Below is a small trained network, with its code and all its weights. Each question gives an input and a class and asks what happens when units are switched off, that is, made to give their printed mean instead of their output.

import numpy as np


def w(rows, s, z=0):
    codes = np.array(rows[::2]) - 128.0
    scale = np.full(codes.shape[1], s)
    scale[-1] = z or s
    return codes * scale


def f(y):
    return np.maximum(y, 0)


def log_softmax(a):
    a = a - a.max(-1, keepdims=True)
    return a - np.log(np.exp(a).sum(-1, keepdims=True))


def net(x, mask):
    res = np.array(x, float).reshape(1, 7) / 4 @ E
    y = f(res @ A[0][:, :-1].T + A[0][:, -1])
    res = res + np.where(mask, y, B[0][:, -1]) @ B[0][:, :-1]
    return log_softmax(res[-1] @ U[:, :-1].T + U[:, -1])


A, B = {}, {}
E = w([
[124,216,94,106,153,110,210,86,27],'x0',
[203,70,49,30,185,78,198,145,77],'x1',
[22,196,30,203,93,46,210,52,192],'x2',
[83,55,54,150,53,220,151,192,119],'x3',
[121,67,149,168,124,34,207,217,179],'x4',
[134,185,113,195,251,166,55,254,47],'x5',
[214,145,186,167,121,149,223,155,196],'x6',
],0.0072)
A[0] = w([
[66,220,122,132,197,177,28,135,97,157],'neuron 0',
[125,151,193,109,45,236,100,137,158,192],'neuron 1',
[223,167,167,99,190,26,159,151,175,201],'neuron 2',
[60,247,123,144,182,117,62,159,108,189],'neuron 3',
[148,89,254,111,52,170,66,133,175,254],'neuron 4',
[186,119,73,76,173,205,127,141,24,223],'neuron 5',
],0.0063,0.0025)
B[0] = w([
[85,168,115,203,167,179,85,122,60,243],'neuron 0',
[127,97,164,178,68,223,109,97,134,218],'neuron 1',
[159,47,226,132,243,83,255,91,119,226],'neuron 2',
[94,139,81,186,211,141,132,59,84,231],'neuron 3',
[146,81,200,180,82,147,88,105,174,254],'neuron 4',
[133,125,118,56,140,214,161,200,18,240],'neuron 5',
],0.0077,0.0086)
U = w([
[128,113,169,174,44,163,63,92,182,131],'0',
[156,78,134,73,159,147,1,215,89,115],'1',
[127,131,97,200,125,110,176,226,174,109],'2',
[25,118,5,110,63,35,157,85,178,253],'3',
[204,100,186,112,191,20,164,96,129,128],'4',
[85,198,81,199,187,130,62,95,73,109],'5',
[165,175,66,22,118,175,173,135,67,91],'6',
],0.0093,0.0031)

Each question gives the input, the list of numbers given to net, and the class t.
The units are the neurons (one row each of A and B). Each row of codes is followed by its name. A weight is (code - 128) times the scale printed after its matrix; where a second scale follows, it is the last column's (A, B and U).
mask holds one flag per neuron, in row order. A switched-off neuron (its flag False) gives its mean, the last column of its row in B, instead of its output. The means were averaged over made-up inputs and are rounded, as every weight is.
A unit's drop is (log p(t) with every unit on - log p(t) with that unit switched off) / (log p(t) with every unit on - log p(t) with every unit switched off).
The circuit of an input: a set's keep is (log p(t) with only the set's units on - log p(t) with every unit switched off) / (log p(t) with every unit on - log p(t) with every unit switched off). Starting from all 6 units, units are removed one at a time, each time the one whose removal leaves the highest keep (on an exact tie, the one counted first), for as long as the keep stays at least 0.8.
circuit, biggest first: the units of the circuit, biggest drop first
unit that matters most: the unit with the biggest drop
k most important neurons: the k neurons with the biggest drops, biggest first
drop of u: that unit's drop, to one decimal
input [-8,0,-1,7,2,2,-1], class 0: circuit, biggest first : neuron 5; neuron 4
input [3,1,3,1,8,5,3], class 4: circuit, biggest first : neuron 2; neuron 0
input [7,-7,8,4,5,2,3], class 3: unit that matters most : neuron 0
input [-5,-2,-2,3,5,2,3], class 0: circuit, biggest first : neuron 4; neuron 5
input [7,1,-1,6,5,3,4], class 6: circuit, biggest first : neuron 4; neuron 5
input [2,3,5,-8,-2,-3,-6], class 4: 2 most important neurons : neuron 2; neuron 0
input [-7,-1,6,-2,7,-6,4], class 4: 3 most important neurons : neuron 2; neuron 1; neuron 0
input [5,-3,-7,-3,3,7,6], class 4: 2 most important neurons : neuron 2; neuron 1
input [7,2,2,7,2,3,5], class 6: 2 most important neurons : neuron 4; neuron 5
input [-1,8,-2,1,-1,3,5], class 6: 2 most important neurons : neuron 5; neuron 4
input [-7,-7,-2,1,-3,6,-4], class 5: 2 most important neurons : neuron 0; neuron 3
input [-6,-7,2,-4,8,7,7], class 4: drop of neuron 2 : 0.7
input [5,-6,7,-3,6,0,7], class 4: drop of neuron 2 : 0.5
input [-8,-1,-6,4,2,3,6], class 0: drop of neuron 0 : 0.0
input [-8,-2,-6,-3,-5,1,3], class 0: circuit, biggest first : neuron 4
